Below are the code and all the weights of a small trained network. Each question names an input and a class and asks about switching units off, where a switched-off unit gives its printed mean instead of its output.

import numpy as np


def w(rows, s, z=0):
    codes = np.array(rows[::2]) - 128.0
    scale = np.full(codes.shape[1], s)
    scale[-1] = z or s
    return codes * scale


def norm(h):
    return h / np.sqrt((h * h).mean(-1, keepdims=True) + 1e-5)


def f(y):
    return np.maximum(y, 0)


def log_softmax(a):
    a = a - a.max(-1, keepdims=True)
    return a - np.log(np.exp(a).sum(-1, keepdims=True))


def net(x, mask):
    res = np.array(x, float).reshape(1, 7) / 4 @ E
    u = 0
    for l in range(4):
        y = f(norm(res) @ A[l][:, :-1].T + A[l][:, -1])
        res = res + np.where(mask[u : u + 4], y, B[l][:, -1]) @ B[l][:, :-1]
        u += 4
    return log_softmax(norm(res)[-1] @ U[:, :-1].T + U[:, -1])


A, B = {}, {}
E = w([
[200,151,14],'x0',
[125,212,135],'x1',
[90,175,207],'x2',
[119,57,138],'x3',
[161,85,60],'x4',
[66,198,59],'x5',
[254,243,95],'x6',
],0.0069)
A[0] = w([
[140,98,78,158],'0.n0',
[157,119,125,114],'0.n1',
[3,100,63,40],'0.n2',
[68,112,112,3],'0.n3',
],0.017,0.0032)
B[0] = w([
[32,87,2,220],'0.n0',
[6,204,103,164],'0.n1',
[15,190,160,254],'0.n2',
[63,127,212,169],'0.n3',
],0.0069,0.0061)
A[1] = w([
[162,228,254,6],'1.n0',
[158,82,67,146],'1.n1',
[64,69,149,97],'1.n2',
[196,208,132,179],'1.n3',
],0.0068,0.0025)
B[1] = w([
[169,96,27,233],'1.n0',
[29,103,30,219],'1.n1',
[72,162,254,239],'1.n2',
[167,145,211,253],'1.n3',
],0.0065,0.0027)
A[2] = w([
[164,244,173,141],'2.n0',
[11,210,190,254],'2.n1',
[119,198,169,57],'2.n2',
[255,76,111,168],'2.n3',
],0.0085,0.0048)
B[2] = w([
[182,150,85,181],'2.n0',
[209,126,166,254],'2.n1',
[174,161,99,144],'2.n2',
[93,2,180,157],'2.n3',
],0.0095,0.0096)
A[3] = w([
[41,35,135,74],'3.n0',
[77,3,1,186],'3.n1',
[81,94,186,2],'3.n2',
[102,100,129,44],'3.n3',
],0.0062,0.0053)
B[3] = w([
[120,255,180,172],'3.n0',
[106,14,189,254],'3.n1',
[63,201,150,132],'3.n2',
[152,176,135,128],'3.n3',
],0.0057,0.0055)
U = w([
[146,89,178,248],'0',
[65,134,186,27],'1',
[161,177,90,194],'2',
[76,82,4,25],'3',
],0.014,0.0015)

Each question gives the input, the list of numbers given to net, and the class t.
The units are the neurons (one row each of A and B). Each row of codes is followed by its name. A weight is (code - 128) times the scale printed after its matrix; where a second scale follows, it is the last column's (A, B and U).
mask holds one flag per neuron, layer by layer. A switched-off neuron (its flag False) gives its mean, the last column of its row in B, instead of its output. The means were averaged over made-up inputs and are rounded, as every weight is.
A unit's drop is (log p(t) with every unit on - log p(t) with that unit switched off) / (log p(t) with every unit on - log p(t) with every unit switched off).
The circuit of an input: a set's keep is (log p(t) with only the set's units on - log p(t) with every unit switched off) / (log p(t) with every unit on - log p(t) with every unit switched off). Starting from the 12 units with the biggest drops (on a tie, the unit counted first), units are removed one at a time, each time the one whose removal leaves the highest keep (on an exact tie, the one counted first), for as long as the keep stays at least 0.8.
circuit, biggest first: the units of the circuit, biggest drop first
most important unit: the unit with the biggest drop
top k neurons: the k neurons with the biggest drops, biggest first
top k neurons in layer l: the k neurons of layer l with the biggest drops, biggest first
drop when u is switched off: that unit's drop, to one decimal
input [-2,4,-5,7,2,3,-4], class 1: most important unit -> 0.n2
input [2,-7,6,6,0,3,4], class 3: top 2 neurons in layer 0 -> (0.n2, 0.n3)
input [7,-4,6,8,7,6,-8], class 1: circuit, biggest first -> (0.n2, 0.n3)
input [3,1,-7,3,-4,-5,4], class 3: top 2 neurons in layer 0 -> (0.n0, 0.n1)
input [-1,-6,-5,0,8,-6,5], class 3: circuit, biggest first -> (0.n0, 2.n1)
input [3,7,-1,7,4,-5,5], class 3: top 4 neurons -> (2.n1, 0.n1, 1.n1, 0.n0)
input [-2,-3,-6,-7,2,-2,5], class 3: top 2 neurons -> (0.n2, 2.n1)
input [5,-6,3,3,2,7,-2], class 1: top 2 neurons -> (0.n2, 0.n3)
input [0,-3,-5,6,6,2,-5], class 1: top 2 neurons in layer 3 -> (3.n0, 3.n1)
input [-4,2,3,0,-1,5,0], class 2: top 2 neurons -> (3.n1, 0.n0)
input [1,-4,-5,2,-3,6,6], class 3: top 2 neurons -> (2.n1, 0.n2)
input [8,-4,1,8,-2,-2,4], class 3: drop when 2.n1 is switched off -> 0.1
input [-1,8,6,4,6,2,0], class 2: drop when 3.n1 is switched off -> 0.1
input [-2,-5,-7,-5,6,-6,2], class 3: drop when 0.n1 is switched off -> 0.1
input [7,-8,6,-1,4,-3,4], class 3: most important unit -> 0.n0
